Here is a tiny trained network, its code and every weight. The questions are about switching its units off for an input and a target symbol, where a switched-off unit gives its printed mean instead of its output.

import numpy as np


def w(rows, s, z=0):
    codes = np.array(rows[::2]) - 128.0
    scale = np.full(codes.shape[1], s)
    scale[-1] = z or s
    return codes * scale


def norm(h):
    return h / np.sqrt((h * h).mean(-1, keepdims=True) + 1e-5)


def f(y):
    return np.maximum(y, 0)


def softmax(a):
    e = np.exp(a - a.max(-1, keepdims=True))
    return e / e.sum(-1, keepdims=True)


def log_softmax(a):
    a = a - a.max(-1, keepdims=True)
    return a - np.log(np.exp(a).sum(-1, keepdims=True))


def net(x, mask):
    ids = ['ΓΔΞΠΣΨεζθλτω'.index(c) for c in x.split()]
    T = len(ids)
    res = E[ids] + P[:T]
    u = 0
    for l in range(3):
        q, k, v = (norm(res) @ M[l].T for M in (Q, K, V))
        z = softmax(np.where(np.tri(T) > 0, q @ k.T / 3**0.5, -1e9)) @ v
        res = res + np.where(mask[u], z, O[l][:, -1]) @ O[l][:, :-1]
        u += 1
        y = f(norm(res) @ A[l][:, :-1].T + A[l][:, -1])
        res = res + np.where(mask[u : u + 4], y, B[l][:, -1]) @ B[l][:, :-1]
        u += 4
    return log_softmax(norm(res)[-1] @ U[:, :-1].T + U[:, -1])


Q, K, V, O, A, B = {}, {}, {}, {}, {}, {}
E = w([
[153,146,145,133,82,169],'Γ',
[185,181,135,121,43,142],'Δ',
[154,162,136,124,91,138],'Ξ',
[142,105,120,139,131,176],'Π',
[136,119,138,114,106,178],'Σ',
[130,131,121,159,146,164],'Ψ',
[98,103,150,133,172,166],'ε',
[79,65,91,191,102,137],'ζ',
[104,107,123,160,182,111],'θ',
[98,129,136,123,158,73],'λ',
[78,252,135,162,133,129],'τ',
[128,86,97,44,120,115],'ω',
],0.025)
P = w([
[254,125,233,112,91,131],'0',
[226,118,210,119,124,133],'1',
[204,115,202,129,136,135],'2',
[196,109,172,145,124,149],'3',
[180,104,150,158,128,158],'4',
[166,102,137,164,121,160],'5',
[147,110,128,174,119,159],'6',
[131,107,111,179,118,160],'7',
[114,104,91,191,123,164],'8',
[83,102,84,195,132,164],'9',
[68,102,81,199,128,163],'10',
[75,90,66,201,107,173],'11',
],0.0099)
Q[0] = w([
[120,144,216,174,73,146],'L0H0',
[153,76,142,158,189,169],'L0H0',
[140,255,120,35,175,30],'L0H0',
],0.0091)
K[0] = w([
[27,103,205,251,229,227],'L0H0',
[43,141,186,145,138,77],'L0H0',
[255,220,207,86,229,123],'L0H0',
],0.0065)
V[0] = w([
[80,99,161,254,86,156],'L0H0',
[55,104,182,195,154,240],'L0H0',
[142,43,177,91,10,67],'L0H0',
],0.005)
O[0] = w([
[236,177,6,149,2,153,245],'L0H0',
[119,87,66,95,225,164,253],'L0H0',
[129,94,86,71,14,103,137],'L0H0',
],0.0067,0.0027)
A[0] = w([
[29,178,65,19,134,107,147],'L0N0',
[86,172,71,34,176,50,160],'L0N1',
[103,197,42,13,47,142,3],'L0N2',
[94,104,197,184,185,255,209],'L0N3',
],0.0074,0.0018)
B[0] = w([
[95,59,95,156,188,103,170],'L0N0',
[127,175,243,248,107,177,188],'L0N1',
[126,80,142,139,122,163,168],'L0N2',
[171,178,143,130,89,94,254],'L0N3',
],0.011,0.0055)
Q[1] = w([
[120,78,180,116,98,76],'L1H0',
[81,137,84,9,170,50],'L1H0',
[74,144,111,57,143,96],'L1H0',
],0.012)
K[1] = w([
[172,55,144,58,131,42],'L1H0',
[205,191,204,89,126,94],'L1H0',
[254,171,174,50,95,114],'L1H0',
],0.0075)
V[1] = w([
[113,149,124,111,98,190],'L1H0',
[175,98,78,179,198,2],'L1H0',
[13,131,154,187,109,140],'L1H0',
],0.0078)
O[1] = w([
[163,109,89,109,71,197,80],'L1H0',
[175,93,29,160,163,57,207],'L1H0',
[135,116,246,167,101,121,253],'L1H0',
],0.011,0.0021)
A[1] = w([
[174,120,182,157,167,93,240],'L1N0',
[72,99,178,173,121,83,1],'L1N1',
[117,4,130,59,163,124,143],'L1N2',
[190,126,105,168,32,98,124],'L1N3',
],0.011,0.0018)
B[1] = w([
[138,82,174,97,99,104,248],'L1N0',
[183,170,109,165,97,216,210],'L1N1',
[2,173,155,114,67,30,146],'L1N2',
[110,121,187,199,91,121,255],'L1N3',
],0.0096,0.0073)
Q[2] = w([
[112,177,145,156,91,106],'L2H0',
[117,41,87,62,124,164],'L2H0',
[219,111,225,252,89,93],'L2H0',
],0.012)
K[2] = w([
[116,116,138,200,83,177],'L2H0',
[254,181,206,62,188,107],'L2H0',
[44,128,117,247,115,139],'L2H0',
],0.009)
V[2] = w([
[137,247,111,170,143,143],'L2H0',
[182,72,139,166,124,179],'L2H0',
[86,159,56,98,82,113],'L2H0',
],0.015)
O[2] = w([
[130,241,119,112,178,120,199],'L2H0',
[216,68,50,152,121,158,255],'L2H0',
[73,138,47,245,82,127,10],'L2H0',
],0.012,0.0081)
A[2] = w([
[92,255,201,125,160,86,46],'L2N0',
[21,113,178,146,78,147,190],'L2N1',
[180,142,67,141,132,51,115],'L2N2',
[116,116,120,134,36,212,253],'L2N3',
],0.013,0.0036)
B[2] = w([
[51,170,117,188,164,106,217],'L2N0',
[24,22,62,59,128,2,165],'L2N1',
[117,146,147,120,37,78,176],'L2N2',
[67,117,113,138,198,130,255],'L2N3',
],0.016,0.0079)
U = w([
[93,125,150,153,110,173,48],'Γ',
[75,142,174,181,23,197,100],'Δ',
[79,147,169,108,145,186,50],'Ξ',
[151,121,57,157,200,160,122],'Π',
[96,99,107,112,215,189,136],'Σ',
[160,211,112,135,77,166,68],'Ψ',
[154,174,87,74,195,124,187],'ε',
[100,124,127,135,97,131,115],'ζ',
[153,149,118,184,39,47,95],'θ',
[173,83,245,156,134,114,198],'λ',
[73,227,190,200,156,105,201],'τ',
[28,78,159,125,161,76,251],'ω',
],0.011,0.0019)

Each question gives the input, a string of symbols that net reads in full, and the target symbol t.
The units are the heads (3 rows each of Q, K, V and O) and the neurons (one row each of A and B). Each row of codes is followed by its name. A weight is (code - 128) times the scale printed after its matrix; where a second scale follows, it is the last column's (O, A, B and U).
mask holds one flag per unit, layer by layer, with each layer's heads first. A switched-off unit (its flag False) gives its mean, the last column of its rows in O or B, instead of its output. The means were averaged over made-up inputs and are rounded, as every weight is.
A unit's drop is (log p(t) with every unit on - log p(t) with that unit switched off) / (log p(t) with every unit on - log p(t) with every unit switched off).
The circuit of an input: a set's keep is (log p(t) with only the set's units on - log p(t) with every unit switched off) / (log p(t) with every unit on - log p(t) with every unit switched off). Starting from the 12 units with the biggest drops (on a tie, the unit counted first), units are removed one at a time, each time the one whose removal leaves the highest keep (on an exact tie, the one counted first), for as long as the keep stays at least 0.8.
units of the circuit, in order: the units of the circuit, biggest drop first
k most important neurons: the k neurons with the biggest drops, biggest first
k most important neurons of layer l: the k neurons of layer l with the biggest drops, biggest first
input Ψ Γ λ τ Π λ Π Π, target λ: 3 most important neurons => (L0N3; L1N3; L1N1)
input λ τ Ψ Σ, target τ: units of the circuit, in order => (L2H0; L0N3)
input Ξ Γ λ Π τ Ξ, target τ: units of the circuit, in order => (L2H0)
input Σ θ ζ τ Δ Π Ψ Π ε, target Π: 2 most important neurons of layer 2 => (L2N3; L2N0)
input ω Σ ε, target ω: 2 most important neurons => (L1N2; L0N0)
input Π Ψ λ ε λ Σ Σ λ ω Π τ, target ω: 2 most important neurons => (L1N2; L0N0)
input Σ Σ Π λ Π λ Ψ, target λ: 2 most important neurons of layer 0 => (L0N1; L0N3)
input Π Ψ Ξ θ Π θ ω Π Σ Π λ ε, target λ: 4 most important neurons => (L0N3; L0N1; L0N0; L1N0)
input Ψ Ψ ε Ξ Δ λ, target λ: 2 most important neurons => (L0N1; L0N3)
input Σ Π Ξ τ Ψ Π, target τ: units of the circuit, in order => (L0N3; L2H0)
input τ Σ Ψ Δ Δ Ψ Ξ Ψ Π Σ θ Σ, target θ: units of the circuit, in order => (L1H0; L0N3)
input Σ λ τ λ Π Ξ θ, target θ: 2 most important neurons => (L2N2; L0N1)
input λ Ψ Σ Δ ω Σ, target ω: units of the circuit, in order => (L2H0; L0N3; L1N2; L2N1)
input Γ τ τ λ Π τ Π, target τ: 2 most important neurons => (L0N3; L2N0)
input τ Δ τ Δ, target τ: units of the circuit, in order => (L2H0)
input Ψ Δ ε Π λ Γ λ Δ, target λ: units of the circuit, in order => (L0N1; L0N3; L1H0; L2H0)
input Π Γ Π Ξ, target Π: 2 most important neurons => (L2N3; L0N1)
input ε Γ Π, target ε: units of the circuit, in order => (L1H0; L0N3; L0N1)
input ζ τ λ λ θ Σ λ Γ Ξ Π Π λ, target Π: units of the circuit, in order => (L1N1; L2H0)
input τ λ Ψ λ ε ε τ λ ε, target τ: 3 most important neurons => (L0N3; L0N1; L2N0)
input λ λ τ λ τ Σ, target τ: units of the circuit, in order => (L2H0)
input Γ Ψ θ Π Π, target θ: 2 most important neurons => (L0N3; L2N2)
input Σ Π Σ τ Ξ τ θ θ Ξ θ, target θ: units of the circuit, in order => (L2N2; L1H0; L2N3)
